Below are the code and all the weights of a small trained network. Each question names an input and a class and asks about switching units off, where a switched-off unit gives its printed mean instead of its output.

import numpy as np


def w(rows, s, z=0):
    codes = np.array(rows[::2]) - 128.0
    scale = np.full(codes.shape[1], s)
    scale[-1] = z or s
    return codes * scale


def norm(h):
    return h / np.sqrt((h * h).mean(-1, keepdims=True) + 1e-5)


def f(y):
    return y / 2 * (1 + np.tanh(0.7978845608 * (y + 0.044715 * y**3)))


def log_softmax(a):
    a = a - a.max(-1, keepdims=True)
    return a - np.log(np.exp(a).sum(-1, keepdims=True))


def net(x, mask):
    res = np.array(x, float).reshape(1, 7) / 4 @ E
    u = 0
    for l in range(4):
        y = f(norm(res) @ A[l][:, :-1].T + A[l][:, -1])
        res = res + np.where(mask[u : u + 4], y, B[l][:, -1]) @ B[l][:, :-1]
        u += 4
    return log_softmax(norm(res)[-1] @ U[:, :-1].T + U[:, -1])


A, B = {}, {}
E = w([
[81,182,126,108,90,124,112,133,91],'x0',
[121,129,119,139,139,116,146,112,101],'x1',
[145,137,148,116,129,121,99,119,153],'x2',
[161,123,202,99,83,157,147,126,108],'x3',
[127,109,95,163,12,158,139,67,164],'x4',
[142,153,130,98,138,124,125,95,138],'x5',
[131,118,120,123,109,136,138,158,139],'x6',
],0.011)
A[0] = w([
[125,190,173,151,157,217,132,156,103,4],'L0N0',
[128,110,143,123,180,152,204,122,190,152],'L0N1',
[2,109,144,29,97,110,99,150,127,66],'L0N2',
[80,81,128,44,147,137,78,147,129,110],'L0N3',
],0.0062,0.0037)
B[0] = w([
[138,177,170,91,137,139,147,132,90,93],'L0N0',
[200,51,120,183,202,113,152,155,172,248],'L0N1',
[132,141,148,182,140,3,166,109,69,230],'L0N2',
[107,126,112,142,118,129,58,182,73,180],'L0N3',
],0.011,0.0012)
A[1] = w([
[157,180,174,137,254,33,160,210,37,104],'L1N0',
[64,96,93,130,75,162,87,32,146,189],'L1N1',
[163,101,255,89,95,189,172,126,62,100],'L1N2',
[50,199,163,91,28,128,116,85,29,3],'L1N3',
],0.0062,0.0021)
B[1] = w([
[155,130,73,91,95,155,84,111,121,254],'L1N0',
[193,150,101,198,107,178,83,148,134,192],'L1N1',
[146,255,39,194,226,171,194,173,225,192],'L1N2',
[104,95,148,92,130,87,163,48,96,213],'L1N3',
],0.0096,0.0071)
A[2] = w([
[70,219,208,143,63,3,144,156,68,86],'L2N0',
[99,202,147,100,184,174,209,69,158,77],'L2N1',
[53,92,21,182,160,28,27,117,161,1],'L2N2',
[97,245,73,154,174,62,108,154,228,179],'L2N3',
],0.006,0.0012)
B[2] = w([
[81,9,209,52,98,109,167,70,161,202],'L2N0',
[66,88,140,209,150,132,123,232,148,184],'L2N1',
[92,165,199,128,104,133,248,176,112,255],'L2N2',
[67,190,167,102,121,72,235,183,150,233],'L2N3',
],0.011,0.004)
A[3] = w([
[76,141,155,74,63,39,122,121,73,100],'L3N0',
[128,153,73,62,142,107,119,174,116,114],'L3N1',
[162,154,112,43,184,80,23,255,31,95],'L3N2',
[229,33,219,201,200,74,130,126,123,4],'L3N3',
],0.0066,0.0012)
B[3] = w([
[136,56,126,128,158,151,141,143,249,230],'L3N0',
[145,136,128,152,108,155,121,124,214,175],'L3N1',
[162,147,91,158,65,153,26,88,40,252],'L3N2',
[13,2,155,82,122,172,83,117,166,185],'L3N3',
],0.014,0.0042)
U = w([
[209,155,59,170,66,147,5,95,78,254],'0',
[83,12,179,59,147,84,101,93,178,75],'1',
[133,215,166,169,166,117,169,230,139,9],'2',
],0.012,0.0017)

Each question gives the input, the list of numbers given to net, and the class t.
The units are the neurons (one row each of A and B). Each row of codes is followed by its name. A weight is (code - 128) times the scale printed after its matrix; where a second scale follows, it is the last column's (A, B and U).
mask holds one flag per neuron, layer by layer. A switched-off neuron (its flag False) gives its mean, the last column of its row in B, instead of its output. The means were averaged over made-up inputs and are rounded, as every weight is.
A unit's drop is (log p(t) with every unit on - log p(t) with that unit switched off) / (log p(t) with every unit on - log p(t) with every unit switched off).
The circuit of an input: a set's keep is (log p(t) with only the set's units on - log p(t) with every unit switched off) / (log p(t) with every unit on - log p(t) with every unit switched off). Starting from the 12 units with the biggest drops (on a tie, the unit counted first), units are removed one at a time, each time the one whose removal leaves the highest keep (on an exact tie, the one counted first), for as long as the keep stays at least 0.8.
units of the circuit, in order: the units of the circuit, biggest drop first
unit that matters most: the unit with the biggest drop
top k neurons: the k neurons with the biggest drops, biggest first
k most important neurons of layer l: the k neurons of layer l with the biggest drops, biggest first
drop of u: that unit's drop, to one decimal
input [8,5,-7,5,-4,-7,-3], class 1: unit that matters most -> L2N0
input [-6,8,8,-8,-4,3,3], class 2: 3 most important neurons of layer 2 -> L2N2, L2N3, L2N0
input [5,6,-5,6,3,3,-3], class 2: top 2 neurons -> L1N2, L2N1
input [-2,-5,-1,-1,-2,-2,2], class 0: top 2 neurons -> L1N2, L3N2
input [2,-8,-3,7,4,-8,4], class 2: top 2 neurons -> L1N2, L3N2
input [2,6,-2,-8,5,-2,7], class 2: top 3 neurons -> L2N2, L3N2, L1N0
input [7,4,-7,-5,-8,-6,-6], class 0: 2 most important neurons of layer 1 -> L1N0, L1N2
input [1,7,-7,-8,-8,2,-5], class 0: top 3 neurons -> L1N0, L3N2, L1N2
input [4,8,-5,-4,-3,-8,2], class 1: 2 most important neurons of layer 0 -> L0N1, L0N2
input [8,-5,5,-7,-2,0,5], class 1: top 3 neurons -> L2N0, L1N2, L0N2
input [-4,2,6,8,-6,8,-6], class 2: top 2 neurons -> L1N2, L2N3
input [-3,2,1,-6,-7,4,-6], class 0: top 3 neurons -> L3N2, L1N0, L1N2
input [3,-8,6,0,-3,-4,2], class 0: 2 most important neurons of layer 1 -> L1N0, L1N2
input [1,-2,0,7,6,-4,4], class 2: units of the circuit, in order -> L1N2
input [6,-2,-6,4,5,-1,5], class 1: top 3 neurons -> L1N3, L1N0, L0N2
input [7,8,-6,5,3,7,-8], class 1: top 2 neurons -> L1N3, L2N0
input [7,3,2,3,-6,2,-1], class 1: top 4 neurons -> L2N0, L0N2, L0N1, L3N0
input [2,6,7,-5,3,7,-5], class 2: top 3 neurons -> L1N0, L2N3, L3N2
input [4,-3,-4,0,-7,-1,-2], class 0: drop of L1N0 -> 0.8
input [1,-1,-7,-3,-8,-7,8], class 0: unit that matters most -> L3N2
input [6,-8,-2,2,-3,-6,-3], class 1: drop of L2N0 -> 1.8
input [-4,-4,-8,-7,-8,-8,5], class 0: drop of L1N2 -> 0.5
